Below is a small trained network, with its code and all its weights. Each question gives an input and a class and asks what happens when units are switched off, that is, made to give their printed mean instead of their output.

import numpy as np


def w(rows, s, z=0):
    codes = np.array(rows[::2]) - 128.0
    scale = np.full(codes.shape[1], s)
    scale[-1] = z or s
    return codes * scale


def f(y):
    return y / 2 * (1 + np.tanh(0.7978845608 * (y + 0.044715 * y**3)))


def log_softmax(a):
    a = a - a.max(-1, keepdims=True)
    return a - np.log(np.exp(a).sum(-1, keepdims=True))


def net(x, mask):
    res = np.array(x, float).reshape(1, 4) / 4 @ E
    y = f(res @ A[0][:, :-1].T + A[0][:, -1])
    res = res + np.where(mask, y, B[0][:, -1]) @ B[0][:, :-1]
    return log_softmax(res[-1] @ U[:, :-1].T + U[:, -1])


A, B = {}, {}
E = w([
[146,25,191,196,224],'x0',
[130,195,229,9,254],'x1',
[25,45,158,42,71],'x2',
[46,234,209,189,114],'x3',
],0.0078)
A[0] = w([
[161,76,181,110,198,255],'n1',
[147,142,58,203,48,211],'n2',
[186,110,38,129,123,202],'n3',
[64,116,107,162,37,182],'n4',
[140,142,149,230,160,190],'n5',
[86,174,254,75,161,244],'n6',
[165,129,146,202,132,211],'n7',
],0.0097,0.005)
B[0] = w([
[143,68,174,141,174,225],'n1',
[124,161,64,217,27,232],'n2',
[217,106,59,115,89,199],'n3',
[33,80,106,130,77,211],'n4',
[117,165,118,254,176,196],'n5',
[93,199,214,79,143,253],'n6',
[135,133,102,254,142,187],'n7',
],0.0097,0.011)
U = w([
[99,159,171,222,212,89],'0',
[173,188,62,62,118,74],'1',
[65,153,82,8,124,148],'2',
[18,107,76,189,64,83],'3',
[94,168,247,49,149,183],'4',
[205,186,64,172,100,10],'5',
[189,2,111,108,170,253],'6',
],0.0085,0.003)

Each question gives the input, the list of numbers given to net, and the class t.
The units are the neurons (one row each of A and B). Each row of codes is followed by its name. A weight is (code - 128) times the scale printed after its matrix; where a second scale follows, it is the last column's (A, B and U).
mask holds one flag per neuron, in row order. A switched-off neuron (its flag False) gives its mean, the last column of its row in B, instead of its output. The means were averaged over made-up inputs and are rounded, as every weight is.
A unit's drop is (log p(t) with every unit on - log p(t) with that unit switched off) / (log p(t) with every unit on - log p(t) with every unit switched off).
The circuit of an input: a set's keep is (log p(t) with only the set's units on - log p(t) with every unit switched off) / (log p(t) with every unit on - log p(t) with every unit switched off). Starting from all 7 units, units are removed one at a time, each time the one whose removal leaves the highest keep (on an exact tie, the one counted first), for as long as the keep stays at least 0.8.
circuit, biggest first: the units of the circuit, biggest drop first
unit that matters most: the unit with the biggest drop
k most important neurons: the k neurons with the biggest drops, biggest first
drop when u is switched off: that unit's drop, to one decimal
input [1,4,0,4], class 4: unit that matters most	n6
input [3,-5,-2,-8], class 5: circuit, biggest first	(n2, n3)
input [5,0,-3,-4], class 6: circuit, biggest first	(n6, n2)
input [4,-5,-3,-5], class 5: circuit, biggest first	(n3, n2)
input [-5,0,5,-2], class 2: circuit, biggest first	(n7, n5)
input [-5,1,4,2], class 2: circuit, biggest first	(n5, n7)
input [2,-2,5,-3], class 6: 4 most important neurons	(n2, n6, n5, n7)
input [7,-6,-8,-1], class 5: 4 most important neurons	(n3, n2, n6, n4)
input [2,7,-2,5], class 4: drop when n6 is switched off	0.6
input [4,3,3,8], class 4: drop when n6 is switched off	0.5
input [1,4,-2,-2], class 4: drop when n2 is switched off	0.2
input [-7,1,3,-1], class 2: drop when n7 is switched off	0.3
